Here is a tiny trained network, its code and every weight. The questions are about switching its units off for an input and a class, where a switched-off unit gives its printed mean instead of its output.

import numpy as np


def w(rows, s, z=0):
    codes = np.array(rows[::2]) - 128.0
    scale = np.full(codes.shape[1], s)
    scale[-1] = z or s
    return codes * scale


def norm(h):
    return h / np.sqrt((h * h).mean(-1, keepdims=True) + 1e-5)


def f(y):
    return y / 2 * (1 + np.tanh(0.7978845608 * (y + 0.044715 * y**3)))


def log_softmax(a):
    a = a - a.max(-1, keepdims=True)
    return a - np.log(np.exp(a).sum(-1, keepdims=True))


def net(x, mask):
    res = np.array(x, float).reshape(1, 3) / 4 @ E
    u = 0
    for l in range(2):
        y = f(norm(res) @ A[l][:, :-1].T + A[l][:, -1])
        res = res + np.where(mask[u : u + 7], y, B[l][:, -1]) @ B[l][:, :-1]
        u += 7
    return log_softmax(norm(res)[-1] @ U[:, :-1].T + U[:, -1])


A, B = {}, {}
E = w([
[192,147,116,70,99,137,96,124,71],'x0',
[89,136,111,157,9,160,107,102,155],'x1',
[83,144,85,154,142,179,118,153,57],'x2',
],0.012)
A[0] = w([
[68,52,161,78,118,101,90,152,127,16],'L0N0',
[180,128,186,60,118,156,169,93,254,7],'L0N1',
[99,110,143,182,193,46,117,160,147,95],'L0N2',
[8,97,119,72,145,129,151,147,32,254],'L0N3',
[229,158,43,58,120,119,140,155,127,91],'L0N4',
[174,82,175,114,126,81,127,82,201,53],'L0N5',
[57,125,201,136,49,193,118,93,144,120],'L0N6',
],0.0069,0.0028)
B[0] = w([
[161,135,127,158,206,153,175,143,133,104],'L0N0',
[185,102,40,254,70,4,129,187,143,242],'L0N1',
[206,191,140,111,133,204,108,52,120,192],'L0N2',
[221,112,131,108,83,90,109,233,208,251],'L0N3',
[197,235,174,153,163,112,71,43,120,241],'L0N4',
[130,161,139,147,106,156,126,237,68,238],'L0N5',
[145,154,189,14,187,145,187,89,118,255],'L0N6',
],0.0078,0.0042)
A[1] = w([
[30,126,81,132,142,186,55,251,62,78],'L1N0',
[156,114,141,117,240,101,166,160,75,46],'L1N1',
[141,116,122,103,213,88,120,156,85,59],'L1N2',
[89,28,211,106,126,104,141,139,156,188],'L1N3',
[212,187,150,80,164,60,147,123,147,253],'L1N4',
[52,115,89,122,1,131,138,64,112,98],'L1N5',
[69,134,110,200,183,132,134,122,213,120],'L1N6',
],0.009,0.0044)
B[1] = w([
[161,152,113,201,98,82,132,180,202,155],'L1N0',
[63,88,97,87,108,74,98,87,150,164],'L1N1',
[79,97,188,170,52,63,121,60,130,154],'L1N2',
[158,135,83,140,150,131,128,141,88,144],'L1N3',
[101,132,99,135,134,189,159,156,140,254],'L1N4',
[93,72,130,103,216,64,123,93,161,172],'L1N5',
[212,212,123,58,69,157,4,92,39,153],'L1N6',
],0.012,0.013)
U = w([
[159,138,75,166,89,14,133,246,207,211],'0',
[4,48,113,24,179,67,165,11,174,207],'1',
[200,239,122,72,117,190,36,36,68,190],'2',
[112,139,97,143,154,233,249,226,135,154],'3',
[47,90,254,137,105,150,155,142,105,2],'4',
[75,55,196,168,140,167,116,95,42,20],'5',
[122,35,246,183,129,163,158,120,30,15],'6',
],0.0097,0.0039)

Each question gives the input, the list of numbers given to net, and the class t.
The units are the neurons (one row each of A and B). Each row of codes is followed by its name. A weight is (code - 128) times the scale printed after its matrix; where a second scale follows, it is the last column's (A, B and U).
mask holds one flag per neuron, layer by layer. A switched-off neuron (its flag False) gives its mean, the last column of its row in B, instead of its output. The means were averaged over made-up inputs and are rounded, as every weight is.
A unit's drop is (log p(t) with every unit on - log p(t) with that unit switched off) / (log p(t) with every unit on - log p(t) with every unit switched off).
The circuit of an input: a set's keep is (log p(t) with only the set's units on - log p(t) with every unit switched off) / (log p(t) with every unit on - log p(t) with every unit switched off). Starting from the 12 units with the biggest drops (on a tie, the unit counted first), units are removed one at a time, each time the one whose removal leaves the highest keep (on an exact tie, the one counted first), for as long as the keep stays at least 0.8.
circuit, biggest first: the units of the circuit, biggest drop first
unit that matters most: the unit with the biggest drop
top k neurons: the k neurons with the biggest drops, biggest first
top k neurons in layer l: the k neurons of layer l with the biggest drops, biggest first
input [-8,-8,4], class 1: top 2 neurons in layer 1	L1N1; L1N2
input [-2,3,0], class 3: top 3 neurons	L0N6; L1N1; L1N2
input [-5,-1,1], class 2: circuit, biggest first	L1N6
input [-6,-4,7], class 0: top 3 neurons	L1N0; L0N3; L0N4
input [3,-2,2], class 3: top 2 neurons	L1N4; L1N6
input [-8,6,7], class 2: top 2 neurons	L1N6; L0N5
input [-3,-2,-3], class 3: top 2 neurons in layer 0	L0N2; L0N5
input [6,-6,-5], class 1: top 4 neurons	L1N1; L1N6; L0N3; L1N2
input [-4,5,-4], class 1: circuit, biggest first	L0N3; L1N5
input [6,-5,6], class 0: top 4 neurons	L0N6; L0N2; L0N3; L1N6
input [2,0,3], class 3: top 2 neurons in layer 0	L0N3; L0N5
input [-3,5,6], class 0: top 2 neurons	L1N0; L0N3
input [-6,-5,4], class 2: top 2 neurons	L1N6; L0N6
input [-7,-4,-6], class 2: top 3 neurons	L1N6; L0N3; L0N2
input [4,-7,-2], class 1: unit that matters most	L1N1
input [-3,-2,-2], class 3: top 2 neurons	L0N2; L0N5
input [0,-2,2], class 3: top 2 neurons in layer 1	L1N4; L1N0
input [7,7,6], class 1: circuit, biggest first	L1N5; L1N6
input [-7,5,5], class 2: top 2 neurons	L1N6; L0N5
input [1,-7,3], class 1: circuit, biggest first	L1N1
input [7,8,8], class 0: circuit, biggest first	L1N0; L1N5
